Below are the code and all the weights of a small trained network. Each question names an input and a class and asks about switching units off, where a switched-off unit gives its printed mean instead of its output.

import numpy as np


def w(rows, s, z=0):
    codes = np.array(rows[::2]) - 128.0
    scale = np.full(codes.shape[1], s)
    scale[-1] = z or s
    return codes * scale


def f(y):
    return y / 2 * (1 + np.tanh(0.7978845608 * (y + 0.044715 * y**3)))


def log_softmax(a):
    a = a - a.max(-1, keepdims=True)
    return a - np.log(np.exp(a).sum(-1, keepdims=True))


def net(x, mask):
    res = np.array(x, float).reshape(1, 3) / 4 @ E
    y = f(res @ A[0][:, :-1].T + A[0][:, -1])
    res = res + np.where(mask, y, B[0][:, -1]) @ B[0][:, :-1]
    return log_softmax(res[-1] @ U[:, :-1].T + U[:, -1])


A, B = {}, {}
E = w([
[152,170,144,15],'x0',
[252,37,154,121],'x1',
[106,58,6,109],'x2',
],0.011)
A[0] = w([
[119,114,119,196,223],'neuron 0',
[104,197,169,84,196],'neuron 1',
[166,104,94,136,150],'neuron 2',
[85,167,129,163,194],'neuron 3',
[140,166,185,160,253],'neuron 4',
[160,143,123,5,135],'neuron 5',
[185,130,210,150,153],'neuron 6',
[85,192,188,148,205],'neuron 7',
[156,119,166,131,116],'neuron 8',
[55,153,65,109,156],'neuron 9',
[152,115,99,126,113],'neuron 10',
[97,129,128,248,239],'neuron 11',
[166,90,126,194,141],'neuron 12',
[169,79,98,100,81],'neuron 13',
],0.023,0.0058)
B[0] = w([
[226,90,133,111,200],'neuron 0',
[13,87,72,206,225],'neuron 1',
[128,57,129,144,182],'neuron 2',
[117,101,138,24,209],'neuron 3',
[115,111,244,196,219],'neuron 4',
[16,187,187,57,235],'neuron 5',
[196,243,176,175,223],'neuron 6',
[38,1,139,125,238],'neuron 7',
[144,188,149,135,167],'neuron 8',
[182,202,9,65,238],'neuron 9',
[119,78,127,125,158],'neuron 10',
[233,76,221,40,249],'neuron 11',
[145,94,76,226,197],'neuron 12',
[60,53,164,80,198],'neuron 13',
],0.028,0.019)
U = w([
[100,59,210,75,252],'0',
[208,124,68,85,89],'1',
[216,149,161,241,128],'2',
[149,2,89,218,144],'3',
[41,80,87,195,102],'4',
[92,226,34,103,62],'5',
[113,244,191,155,31],'6',
],0.0088,0.002)

Each question gives the input, the list of numbers given to net, and the class t.
The units are the neurons (one row each of A and B). Each row of codes is followed by its name. A weight is (code - 128) times the scale printed after its matrix; where a second scale follows, it is the last column's (A, B and U).
mask holds one flag per neuron, in row order. A switched-off neuron (its flag False) gives its mean, the last column of its row in B, instead of its output. The means were averaged over made-up inputs and are rounded, as every weight is.
A unit's drop is (log p(t) with every unit on - log p(t) with that unit switched off) / (log p(t) with every unit on - log p(t) with every unit switched off).
The circuit of an input: a set's keep is (log p(t) with only the set's units on - log p(t) with every unit switched off) / (log p(t) with every unit on - log p(t) with every unit switched off). Starting from the 12 units with the biggest drops (on a tie, the unit counted first), units are removed one at a time, each time the one whose removal leaves the highest keep (on an exact tie, the one counted first), for as long as the keep stays at least 0.8.
circuit, biggest first: the units of the circuit, biggest drop first
k most important neurons: the k neurons with the biggest drops, biggest first
drop when u is switched off: that unit's drop, to one decimal
input [8,2,-6], class 6: circuit, biggest first : neuron 6
input [3,1,-1], class 6: circuit, biggest first : neuron 7; neuron 11
input [-7,2,1], class 3: 4 most important neurons : neuron 12; neuron 6; neuron 9; neuron 5
input [8,1,-7], class 6: 2 most important neurons : neuron 6; neuron 5
input [-3,0,4], class 1: 2 most important neurons : neuron 7; neuron 1
input [-8,1,8], class 3: 2 most important neurons : neuron 12; neuron 2
input [-3,1,-8], class 2: 3 most important neurons : neuron 6; neuron 5; neuron 13
input [4,0,-3], class 4: 2 most important neurons : neuron 11; neuron 1
input [2,-6,-8], class 4: drop when neuron 1 is switched off : 1.3
input [1,-3,3], class 5: drop when neuron 11 is switched off : 0.2
input [7,-3,-4], class 4: drop when neuron 1 is switched off : 0.6
input [2,6,0], class 6: 3 most important neurons : neuron 7; neuron 6; neuron 11
